Here is a tiny trained network, its code and every weight. The questions are about switching its units off for an input and a class, where a switched-off unit gives its printed mean instead of its output.

import numpy as np


def w(rows, s, z=0):
    codes = np.array(rows[::2]) - 128.0
    scale = np.full(codes.shape[1], s)
    scale[-1] = z or s
    return codes * scale


def f(y):
    return y / 2 * (1 + np.tanh(0.7978845608 * (y + 0.044715 * y**3)))


def log_softmax(a):
    a = a - a.max(-1, keepdims=True)
    return a - np.log(np.exp(a).sum(-1, keepdims=True))


def net(x, mask):
    res = np.array(x, float).reshape(1, 3) / 4 @ E
    y = f(res @ A[0][:, :-1].T + A[0][:, -1])
    res = res + np.where(mask, y, B[0][:, -1]) @ B[0][:, :-1]
    return log_softmax(res[-1] @ U[:, :-1].T + U[:, -1])


A, B = {}, {}
E = w([
[79,252,141,76],'x0',
[149,204,85,244],'x1',
[150,109,229,175],'x2',
],0.011)
A[0] = w([
[110,249,140,162,219],'N1',
[99,134,123,130,90],'N2',
[157,128,112,178,92],'N3',
[83,107,217,38,186],'N4',
[140,84,57,106,229],'N5',
[88,131,128,67,137],'N6',
[71,254,93,84,195],'N7',
[146,64,35,130,253],'N8',
[194,111,189,171,243],'N9',
[103,225,7,144,177],'N10',
[106,124,170,48,192],'N11',
],0.011,0.0053)
B[0] = w([
[56,142,119,79,230],'N1',
[148,153,119,124,126],'N2',
[150,111,119,191,146],'N3',
[53,76,150,254,228],'N4',
[132,85,89,84,181],'N5',
[115,101,105,166,172],'N6',
[95,149,77,106,253],'N7',
[135,79,86,117,198],'N8',
[137,57,179,155,195],'N9',
[105,122,189,28,236],'N10',
[47,101,107,222,202],'N11',
],0.013,0.014)
U = w([
[173,171,138,127,16],'0',
[165,180,125,139,11],'1',
[161,177,119,140,1],'2',
[157,100,89,55,212],'3',
[199,120,123,186,91],'4',
[122,91,249,146,213],'5',
[108,208,139,79,175],'6',
[89,109,79,161,146],'7',
],0.014,0.0038)

Each question gives the input, the list of numbers given to net, and the class t.
The units are the neurons (one row each of A and B). Each row of codes is followed by its name. A weight is (code - 128) times the scale printed after its matrix; where a second scale follows, it is the last column's (A, B and U).
mask holds one flag per neuron, in row order. A switched-off neuron (its flag False) gives its mean, the last column of its row in B, instead of its output. The means were averaged over made-up inputs and are rounded, as every weight is.
A unit's drop is (log p(t) with every unit on - log p(t) with that unit switched off) / (log p(t) with every unit on - log p(t) with every unit switched off).
The circuit of an input: a set's keep is (log p(t) with only the set's units on - log p(t) with every unit switched off) / (log p(t) with every unit on - log p(t) with every unit switched off). Starting from all 11 units, units are removed one at a time, each time the one whose removal leaves the highest keep (on an exact tie, the one counted first), for as long as the keep stays at least 0.8.
units of the circuit, in order: the units of the circuit, biggest drop first
top k neurons: the k neurons with the biggest drops, biggest first
drop of u: that unit's drop, to one decimal
input [5,-7,4], class 7: units of the circuit, in order -> [N11]
input [-1,4,-2], class 3: units of the circuit, in order -> [N4 N11]
input [-5,8,-4], class 3: units of the circuit, in order -> [N4 N10]
input [6,-7,4], class 7: top 2 neurons -> [N11 N10]
input [-3,-3,-6], class 3: top 2 neurons -> [N4 N5]
input [-3,1,3], class 5: top 2 neurons -> [N9 N7]
input [0,4,2], class 5: top 2 neurons -> [N7 N9]
input [-7,4,3], class 4: drop of N3 -> 0.1
input [-2,-2,1], class 5: drop of N1 -> 0.2
input [6,-1,-8], class 6: drop of N10 -> 0.4
input [3,4,1], class 6: drop of N11 -> 0.0
